Each row is followed by its class.
[ 132  156 -394   19  306   58    3  -17  242 -110 -120  162 -204  -46
  131  -48  129 -240  101 -124 -354   98 -160 -191 -155  148  125 -135
    0 -140  -84  247  138  188 -435]
Sug
[-192  -54  -94 -118   64  127 -137 -180  -48 -178   81  -16 -188  -65
   47  -25   -8  204  -79   21   44  357  195  -24  -37  102  123  -29
 -210  -54   16   80   51  196   66]
Gud
[ 251  -88  -67   15  -19 -121   78  210   -4  253  -26  -60  296  -23
 -147  170  -94   36    2  105  -88 -388 -215  352 -179   74 -149 -229
 -101 -111 -249 -104  -83  -33  -94]
dofi
[ 267  -81 -288  -68  142  214  -98  -59    9   54   94  -51   73    2
   62  108  -60   68   54  -71 -172  -54   26  207 -191  311   95 -322
 -230   -4 -139   46    6  -20    6]
bamav
[-191 -210  145  -76 -136  105 -137 -158 -187  -10  133 -138   79  -55
  -93   92 -142  451 -197  105  194  158  214  201  -24   34  106  -91
 -336  -10  -41 -138 -130  -20  293]
dofi
[-165   98  -15  -89   25  195  -35 -372   76 -421   82   52 -197   15
  254  -26  175   14  -12 -368 -141  310  181 -324  145  -86  304  -15
 -106   14  199 -108  -96   15 -190]
lipe
[ -62   49   20 -121  -26  107  -35 -256    5 -139  212  -75   63   12
  193   66  125  122   62 -181   32  -25  226  -12   68  -34  151  -66
  -72   58  115 -267 -167  -47   51]
nabi
[ -25  260 -464 -132  337  123  -76 -249  253 -260  167   47 -181   50
  342   12  300 -230  334 -229 -240  113  211 -193 -137  182  119 -123
   96   90  148   42   -1  361 -171]
rab
[-155   -1 -153 -111  101  127 -136 -158    4 -182   44   26 -190  -31
   71  -73   89  173  -51  -42  -13  312  197 -124  -50   68  128  -27
 -138 -105   30  158   81  187  -28]
Sug
[-213  378 -365 -112  363 -385   35  146  263  131  -53  141 -158  -52
 -119 -137  322 -169  214  248  -10  -98 -192 -135 -174 -150 -230   98
  333 -219  -65  256  103  620 -437]
Sug
[-171  314 -179  -58  245 -419   80  237  222  147 -124  143  -59  -19
 -177  -53  205 -160   90  200   -8 -132 -274  -12  -92 -203 -299  108
  306 -226  -91  177   49  423 -404]
nabi
[  25  305 -832 -272  620 -142 -175  127  181  474  422  -52   96   73
 -140  183   70  -58  619  347   14 -378  272  449 -580  522 -399 -425
  113  173 -133  231  -12  833   11]
bamav
[ 152  304 -451    4  404  -98   49  132  338  -66 -110  222 -219  -31
   50  -36  263 -397  165  -87 -394   41 -257 -172 -152   32   -6  -85
  170 -231  -86  322  136  234 -595]
bon
[ -60 -181  614  -50 -488 -211   80  128 -286  193  -50  -98  268  -40
 -357   53 -221  424 -334  127  360 -163 -135  292  248 -366  -89  112
  -95 -146  -87 -304 -154 -275  180]
Zado
[  87 -102   97 -156 -221 -217   27  233 -219  546  237 -142  411   47
 -309  176 -177  423   72  317  315 -516   13  575 -113   43 -360 -164
  -45   -5 -202 -231 -128  118  246]
rab
[ 153 -240  732   98 -486 -195  184  158 -158  156 -346  -42  311  -17
 -266  194 -289  150 -420  -81   30 -228 -385  293  346 -426   15   86
 -110 -219 -168 -379 -145 -555  -53]
lipe
[ 236   -2   17   62    2 -123  100  164   55  151 -121   17  120  -53
 -133   87  -68  -74  -54   39 -123 -208 -344  189  -20  -63  -18 -108
  -10 -150 -161  -27  -29  -88 -186]
Zado
[ -47  174 -553 -167  391  208 -129 -310  196 -195  303   -1 -173  -12
  326   23  228 -131  373 -166 -176  122  345 -128 -245  361  172 -201
  -82  145  108   32  -33  391  -90]
vak
[-293   10  143   23  -22    3  -23 -124   15 -387 -197   97 -327  -81
  -23 -134   74   46 -305  -47  -27  547  -76 -313  169 -248  216  191
  -72 -214   60  195   97   63 -136]
Zado
[ -37  112  -42 -101  -29  128   -5 -285   38 -202  131    4  -25   74
  236    9  193   29   75 -254  -71   66  129 -125   68  -52  171  -56
  -57   66  124 -167 -111   52  -89]
rab
[ 186 -146  143   39 -136   46   66   29  -21  -25 -130  -11  105  -88
  -56   72 -117   77 -221 -117 -104  -36 -211  136   53  -89  111  -97
 -176 -143 -152 -134   -5 -223 -127]
Gud
[-140    2   49 -155    1 -175  -56  113  -71  175   94  -25   59  -42
 -219    5  -10  194  -32  175  179  -50   17  154  -65  -50 -110   -5
  -12 -166  -41    8  -16  177   -3]
Gud
[-164  -35 -492 -163  303  394 -304 -345  -69 -130  356  -89 -251  -66
  203   25    8  269   89    7   11  408  491   -6 -279  466  205 -261
 -382  129   21  175   30  328  222]
nabi
[-120   -1   23 -119  -57  -32  -48   -6  -98   30   65   10  -48  -30
  -70   -5  -45  197  -50   35   90   88   84   54   10  -10    7    0
  -76 -127  -28   23    2   99    0]
midek
[ 167  -20  -27   64    0  150   44  -41   38 -148 -143   58  -65  -37
   82   49    7  -77 -133 -187 -221  124 -186  -11   29  -29  186  -96
 -115  -86  -88   40   64 -145 -198]
rab
[ 249 -118 -348  -18  112  240  -99  -38  -48  138  150  -90   76   -9
   66  182 -104   98   89   -4 -162 -117   88  222 -262  376  104 -372
 -284   53 -166   15    8   30   27]
dofi
[ 186 -221  -80   16  -90  471 -141 -262 -153 -262   72  -20 -158  -43
  223   60 -135  160 -157 -253 -216  381  147  -50  -10  316  407 -267
 -439    6  -28   55   10 -244   57]
Zado
[ 125   16   94   86  -11  -48  111   47  156 -190 -288  120  -27  -55
  -19  -13   60 -144 -228 -183 -263   95 -345  -87  113 -263  109   -1
    7 -249 -130   27   49 -187 -352]
bamav
[ -89  341 -138  -64  192 -642  152  426  178  454  -78   77  187  -50
 -412  -90  213 -172  147  343  115 -519 -488  217 -127 -344 -507  131
  405 -308 -148  115   -2  507 -417]
Zado
[ 218  261 -565    8  526 -118   58  135  364  109  -78  162 -104  -35
   64   -1  185 -413  244   38 -384 -131 -304   -3 -279  118  -84 -184
  117 -244 -174  337  129  307 -530]
nabi
[-140  252 -242  -65  156   52  -26 -248  169 -306   70   56 -194   20
  289  -29  313 -161  158 -276 -225  126  131 -358  -18  -51  197    7
   58   37  133  -28  -53  215 -279]
Sug
[ 102  150    0  -90  -41 -171   94   -2  116  123  115 -117  317  117
   26  152  133   44  195  -26  -10 -428  -66  217   18 -180 -110  -75
   98   91   16 -334 -234   77  -73]
Gud
[ 273 -237  254    8 -319  118   42   71 -188   82  -36  -85  223  -16
  -72  169 -231  230 -220 -109  -18 -150  -95  271   89   25   83 -200
 -258  -76 -150 -233 -102 -384   52]
dofi
[ -68 -110  565  -49 -430  -63   88 -146 -123  -71   12  -71  232   63
   10   78    4  280 -175 -233  146 -144   45   17  324 -347   97   91
  -32  -47   89 -487 -241 -371   13]
lipe
[ 186 -187  119   36 -170  299  -40  -97  -97 -181  -81  -43  -50  -58
   99   78 -129  170 -222 -207 -156  232   -4    9   92   67  291 -131
 -310  -81  -91  -58  -17 -366  -26]
bon
[-271 -255  595  -12 -424  228  -33 -315 -322 -360 -149   34 -241  -66
   39  -84  -77  368 -534 -189  152  592   48 -233  377 -283  406  226
 -340 -111  110  -83  -20 -351   86]
rab
[-171 -270  556  -59 -465  130  -65 -118 -342 -108    2  -97   33  -44
 -161   21 -188  539 -437  -32  283  270   93   72  291 -193  182  105
 -305  -58   32 -214 -133 -364  273]
bon
[-113  -86  -70 -103   53  114 -111 -140  -88   20  108  -91  -27  -51
    7   74  -90  268  -57   81   87  133  155  156  -61  118   69  -85
 -272   10  -24  -18  -51  148  160]
nabi
[ -65  109 -461 -161  310  -62 -107  -12   66  236  237  -41   -4   15
  -31   40  123  104  273  270   78 -103  132  196 -338  237 -152 -165
  -12    1  -95  148   61  534   45]
rab
[ 269 -298 -145  -69  -95  459 -138 -205 -211    6  205 -119   59  -31
  135  147 -260  311  -63 -182  -93   69  244  235  -82  423  253 -380
 -440   26 -117  -77    5 -220  210]
midek
[ 214  -21  -86   -4   20  -16   22   83   39  137  -45    4  131  -22
  -47   84  -34    3    6  -75 -162 -216 -166  142 -103   48   29 -168
  -68 -160 -164  -10    0  -67 -183]
Sug
[  89  -88    8 -217 -192  175  -85 -254 -152  109  416 -226  352  134
   99  203    1  413  167 -151  143 -335  369  306   -3  107   18 -266
 -182  238   48 -451 -279  -55  283]
bamav
[ -43  241 -180  -58  193  -67   80 -124  271 -198   45   58  -36   20
  113   -5  293 -147  169 -144 -154  -27  -70 -134    8 -157   59  -11
  131  -91   68  -54  -69  171 -314]
bon
[ 284 -128   21   -4 -100  -76   61  177  -92  334   67  -82  310   38
 -200  210 -178  183  -27   66  -50 -424 -226  423  -85  100 -107 -238
 -129 -138 -241 -104 -116 -208    2]
bon
[ 116 -146  -26 -144 -126  175  -31 -198 -141  214  386 -283  383   90
   52  272 -127  329  180  -60  111 -337  293  446  -78  224   25 -315
 -313  202  -42 -407 -259    1  356]
vak
[-107   49  -59 -115  -15 -153  -31  103  -44  228   60  -48  103   20
 -119   53  -18  192   75  186  109 -153   32  200  -98   13 -185  -50
   26  -73 -103  -24  -16  250   10]
rab
[-141  -70 -120  -96   65   86 -128 -170  -62  -18  104  -84  -51  -67
    5   35   34  283  -57  105   72  144  168   54 -108   80   99  -73
 -222    9  -53   -4  -33  206  107]
Sug
[ -98   15  181  -48 -192  195   13 -307  -54 -375   91   -4  -72   20
  243   12  106  106 -129 -369  -61  196  170 -247  233 -137  289    9
  -94   18  153 -222 -131 -219  -38]
nabi
[-157  -39  537   36 -404   83  146 -272  -65 -405 -106   47  -27   11
  117  -37   48  130 -285 -379    5  196  -52 -286  437 -468  332  152
  -68 -100  178 -356 -127 -398 -127]
lipe
[-138  450 -510 -121  546 -338   15  154  367   11 -121  197 -299  -45
  -26 -108  374 -374  239  185 -141   76 -174 -208 -215  -49 -202  103
  332 -201  -36  393  179  658 -506]
nabi
[  56   -7  132 -126 -184 -114  114  -23  -70  231  213 -173  376   59
  -95  231  -20  213  153   19  134 -445   18  332   16  -68 -110 -130
  -57  140  -35 -448 -294   25   91]
vak
[ -61  179 -257 -116  164  214  -76 -378  152 -383  205   20 -180   35
  362  -30  308  -52  137 -370 -185  213  255 -275   39    7  259  -84
  -34    9  167  -53  -48   98 -176]
lipe
[-114  254   72  -53  -24  -40   62 -201  174 -318  -24  131 -137   39
  198  -85  281 -133   15 -317 -120  117  -41 -349  204 -289  198  112
  151  -31  153 -143  -73  -11 -318]
bamav
[ -33 -177  259  -98 -299  340  -77 -339 -205 -219  270 -175   53   24
  180  139  -81  383 -124 -290   78  147  356   19  219   32  333 -127
 -335  126  119 -378 -227 -313  270]
bon
[-324  160  254   50  -14 -276   85   63  133 -263 -370  198 -263 -105
 -135 -179  224  -88 -305   32  -35  379 -342 -326  190 -471   55  351
  134 -339    0  170   46   87 -435]
bon
[  94  113  160  119  -83 -175  169  135  117  -90 -347  152  -19  -47
  -50  -21  107 -166 -192 -110 -242  -26 -452 -126  123 -352   65   75
   99 -240 -110   21  -13 -155 -467]
Sug
[ -80  -50  565   19 -462    6  163 -171  -75 -281  -84   -7  135   59
   24   24   28  208 -275 -324   84   33  -66  -90  413 -487  179  144
  -15    3  121 -413 -218 -426  -38]
vak
[ 104 -343  535  132 -449  208   56  -48 -227 -206 -201  -19   49  -86
    5   57 -278  225 -452 -220  -69  191 -206   47  284 -170  320    1
 -309 -143  -51 -211  -60 -634   24]
Gud
[ -36  -70  398  -37 -337 -335  115  261 -154  298  -41  -84  292    1
 -369  112 -158  334 -188  250  239 -316 -221  316  116 -303 -196   59
   15 -190 -172 -230 -155 -153  106]
bon
[ 193  368 -800  -57  581 -270   20  296  275  547  205   -5  121   -1
 -170  194   32 -309  537  359 -193 -582 -157  341 -479  389 -392 -364
  248   84 -283  208   41  673 -253]
lipe
[-195   18   17  -68   17  -31  -44  -24  -32 -103   -4   63 -147  -64
  -64  -89   55   99 -169   10   35  237  -32  -61   48  -74   45   25
  -54 -188   -4  122   43  158  -52]
bamav
[ -32   32 -155 -136   40  299 -137 -435   18 -253  308  -99  -23   58
  319   53  180  175  101 -311  -57  125  337  -78   14  103  280 -160
 -191  167  125 -210 -153    3   89]
bamav
[ 152   17 -376  -20  257  159  -87  -62  148 -100  -36   42  -90  -26
  132   71   30 -117   69 -137 -332  113    3   12 -194  268  101 -234
 -145  -47 -129  156   75  136 -203]
bamav
[-223  108   92  -66  -38 -142   -1   16  -12  -74  -87   80 -134  -53
  -92  -82  108   83 -134   44   52  172  -43 -132   69 -248   14  126
   23 -177   -2   77   17  154 -178]
Sug
[ -84 -164  899   60 -779   37  176 -137 -259 -309 -202  -56  196   -9
   29    1 -132  279 -474 -366  123   86  -64 -144  565 -569  272  213
 -117  -65   86 -594 -244 -684   56]
midek
[-240  -37  120  -78  -88   38  -46 -142  -77 -214  -18   52 -170  -76
   -9  -70   30  215 -209  -49   77  346   94 -108   84 -125  170  105
 -172 -118   15   38   -1   33  -33]
vak
[-227  121   12  -52   33 -141    9   17   37 -194  -95  163 -219  -86
  -48 -139  150  -22 -139   -3  -23  274 -108 -187   37 -176    9  135
   42 -215   21  144   68  187 -282]
Gud
[ -83  127   22  -55   42 -452  122  294   57  279  -83   62  105  -18
 -285   10   31  -36   18  264   80 -323 -293  165  -30 -225 -315   68
  232 -270 -126   20    9  227 -186]
lipe
[-237  -26 -163  -87  100  229 -134 -261  -50 -250   90   58 -296  -37
  108  -88   26  228 -111  -53   -2  466  178 -169  -17  112  192  -54
 -227  -84   74  204   60  176   -2]
nabi
[ -62 -247  180 -137 -224   15  -78   -9 -286  257  200 -181  243  -23
 -213  152 -193  482 -101  186  318 -132  183  406  -66   96  -66  -99
 -285   60 -113 -218 -134  -19  350]
vak
[  23  -57 -471 -142  142  661 -267 -573    1 -543  333 -164 -220   75
  538    9  233  162   62 -395 -238  485  601 -302  -51  403  393 -272
 -401  250  141  -14  -34   62  145]
bon
[-144   35  421  -30 -350   21   85 -211  -55 -299  -53   -9   38    5
   94  -29  121  168 -206 -293   36   80   -5 -201  340 -392  214  145
  -30  -52  129 -359 -212 -289 -134]
bon
[-246 -181  241  -68 -216  113  -96 -123 -187 -207    7   18 -132  -70
  -74  -59  -74  344 -301  -49  136  340  139 -144  110 -111  230   49
 -197 -179   60    8   17 -126   74]
dofi
[ 290  -67 -393  -75  212  308 -115 -130   -8   55  171  -55  -13  -19
  129  156  -73   50  114  -96 -198   -4  123  153 -231  406  144 -354
 -277   49 -115   62   30  -32   10]
nabi
[-203   62  665  130 -422 -137  230 -112   42 -435 -299  112    0  -10
   10  -70  125   45 -383 -298  -21  167 -319 -299  477 -686  245  315
   66 -159  127 -338 -198 -446 -280]
bon
[ -73  -19  -38 -145  -41  -82  -70   35 -124  308  195  -90  167   39
 -184  101  -59  300   45  180  220 -192  126  287 -128   53 -152 -107
  -81   11 -109  -91  -26  194  149]
rab
